[[ 6.90  4.34  2.80  0.46  1.38  4.62  0.40  3.96 -3.74  4.79 -0.82  2.33]
 [-1.37 -0.03 -4.41 -1.04 -2.30 -5.74 -0.28 -0.51  4.35 -0.93 -8.12  1.97]
 [ 1.70 -0.98 -2.76  0.47  0.01 -3.02 -0.71 -1.42  1.76  0.76 -1.21 -3.59]
 [-1.49  1.11 -2.10  0.98 -0.59 -3.89  0.14  1.40 -1.91 -0.48 -1.62 -1.09]
 [-1.43  2.63  5.48 -2.18  0.42  7.05  0.95  2.55 -1.12 -1.10  0.49  6.01]
 [-1.18 -3.19 -1.59  1.49  0.45 -2.36 -0.51 -2.73 -0.12 -0.78  4.42 -4.99]]
|
[[-1.18 -3.19 -1.59  1.49  0.45 -2.36 -0.51 -2.73 -0.12 -0.78  4.42 -4.99]
 [-1.43  2.63  5.48 -2.18  0.42  7.05  0.95  2.55 -1.12 -1.10  0.49  6.01]
 [-1.49  1.11 -2.10  0.98 -0.59 -3.89  0.14  1.40 -1.91 -0.48 -1.62 -1.09]
 [ 1.70 -0.98 -2.76  0.47  0.01 -3.02 -0.71 -1.42  1.76  0.76 -1.21 -3.59]
 [-1.37 -0.03 -4.41 -1.04 -2.30 -5.74 -0.28 -0.51  4.35 -0.93 -8.12  1.97]
 [ 6.90  4.34  2.80  0.46  1.38  4.62  0.40  3.96 -3.74  4.79 -0.82  2.33]]

[[ 0.29  3.80  4.85  0.43 -0.07 -0.01 -0.03 -0.06  0.13 -0.06 -0.07  0.04
  -0.08]
 [ 6.14  2.08 -0.01 -0.10 -0.21 -0.06  0.15 -0.02  0.02  0.06  0.05  0.07
   0.08]
 [-0.09  0.03  0.11  0.05  0.13  0.13 -0.08 -0.02 -0.06  0.07  1.46  6.33
   1.91]
 [ 4.04  0.25 -0.11 -0.06 -0.20 -0.09 -0.10  0.12  0.09  0.12  0.02  0.04
   0.06]
 [-0.11  0.13  0.13  0.07  0.07 -0.17  1.07  6.23  2.21  0.03  0.09  0.10
  -0.04]
 [-0.05 -0.03 -0.19  0.95  5.87  2.90 -0.01  0.13  0.00 -0.13  0.00  0.07
  -0.12]]
|
[[-0.05 -0.03 -0.19  0.95  5.87  2.90 -0.01  0.13  0.00 -0.13  0.00  0.07
  -0.12]
 [-0.11  0.13  0.13  0.07  0.07 -0.17  1.07  6.23  2.21  0.03  0.09  0.10
  -0.04]
 [ 4.04  0.25 -0.11 -0.06 -0.20 -0.09 -0.10  0.12  0.09  0.12  0.02  0.04
   0.06]
 [-0.09  0.03  0.11  0.05  0.13  0.13 -0.08 -0.02 -0.06  0.07  1.46  6.33
   1.91]
 [ 6.14  2.08 -0.01 -0.10 -0.21 -0.06  0.15 -0.02  0.02  0.06  0.05  0.07
   0.08]
 [ 0.29  3.80  4.85  0.43 -0.07 -0.01 -0.03 -0.06  0.13 -0.06 -0.07  0.04
  -0.08]]

[[-2.12 -2.72 -6.00]
 [ 0.27  1.94  6.18]
 [ 0.74  1.64  5.43]
 [ 0.85 -0.08  4.56]
 [ 0.42  1.74  4.53]
 [ 0.97 -0.07  4.39]
 [ 1.04  0.77  3.60]]
|
[[ 1.04  0.77  3.60]
 [ 0.97 -0.07  4.39]
 [ 0.42  1.74  4.53]
 [ 0.85 -0.08  4.56]
 [ 0.74  1.64  5.43]
 [ 0.27  1.94  6.18]
 [-2.12 -2.72 -6.00]]

[[ 3.30  0.01]
 [-5.37 -4.96]
 [-2.71 -4.14]
 [ 4.38  3.93]
 [-7.23 -6.50]
 [ 3.70  3.32]]
|
[[ 3.70  3.32]
 [-7.23 -6.50]
 [ 4.38  3.93]
 [-2.71 -4.14]
 [-5.37 -4.96]
 [ 3.30  0.01]]

[[ 5.54  0.41  0.13]
 [ 5.20  1.34 -0.99]
 [-5.11  0.19 -4.58]
 [ 5.88  1.20  0.52]
 [ 5.45  0.57 -0.95]
 [-4.17  3.68  0.89]
 [ 5.90 -5.51  5.81]
 [ 5.68  0.26 -0.39]
 [-5.06  4.92  0.69]
 [-3.98 -1.56 -6.09]
 [ 2.44 -1.64  7.23]
 [ 5.55  1.35 -0.59]]
|
[[ 5.55  1.35 -0.59]
 [ 2.44 -1.64  7.23]
 [-3.98 -1.56 -6.09]
 [-5.06  4.92  0.69]
 [ 5.68  0.26 -0.39]
 [ 5.90 -5.51  5.81]
 [-4.17  3.68  0.89]
 [ 5.45  0.57 -0.95]
 [ 5.88  1.20  0.52]
 [-5.11  0.19 -4.58]
 [ 5.20  1.34 -0.99]
 [ 5.54  0.41  0.13]]

[[-5.05 -5.76 -2.39 -4.68 -5.39  3.87  3.05 -5.69  4.67 -2.75 -2.54 -5.49
  -2.91]
 [-2.40 -3.47 -4.16 -2.96 -3.38  1.23  5.93 -3.58  0.71  1.38  1.94 -3.79
   3.20]]
|
[[-2.40 -3.47 -4.16 -2.96 -3.38  1.23  5.93 -3.58  0.71  1.38  1.94 -3.79
   3.20]
 [-5.05 -5.76 -2.39 -4.68 -5.39  3.87  3.05 -5.69  4.67 -2.75 -2.54 -5.49
  -2.91]]

[[-1.56 -3.68 -4.08 -0.41 -4.56  2.95 -3.95  1.25 -1.95  4.38  5.71 -0.32
  -1.26  3.02 -3.69]
 [ 4.05  3.64  3.32 -2.93  3.34  1.82  3.66 -3.38 -1.84  0.84 -1.06  3.71
   3.36 -2.40  3.71]
 [-7.41 -4.65 -4.05  1.76 -3.75 -6.84 -4.57  1.48  1.63 -5.59 -4.40 -7.54
  -5.44 -1.60 -4.94]
 [ 1.30 -2.38 -3.21 -3.93 -3.33  4.50 -2.55 -3.01 -5.30  3.77  4.43  2.25
  -0.48  0.74 -2.33]]
|
[[ 1.30 -2.38 -3.21 -3.93 -3.33  4.50 -2.55 -3.01 -5.30  3.77  4.43  2.25
  -0.48  0.74 -2.33]
 [-7.41 -4.65 -4.05  1.76 -3.75 -6.84 -4.57  1.48  1.63 -5.59 -4.40 -7.54
  -5.44 -1.60 -4.94]
 [ 4.05  3.64  3.32 -2.93  3.34  1.82  3.66 -3.38 -1.84  0.84 -1.06  3.71
   3.36 -2.40  3.71]
 [-1.56 -3.68 -4.08 -0.41 -4.56  2.95 -3.95  1.25 -1.95  4.38  5.71 -0.32
  -1.26  3.02 -3.69]]
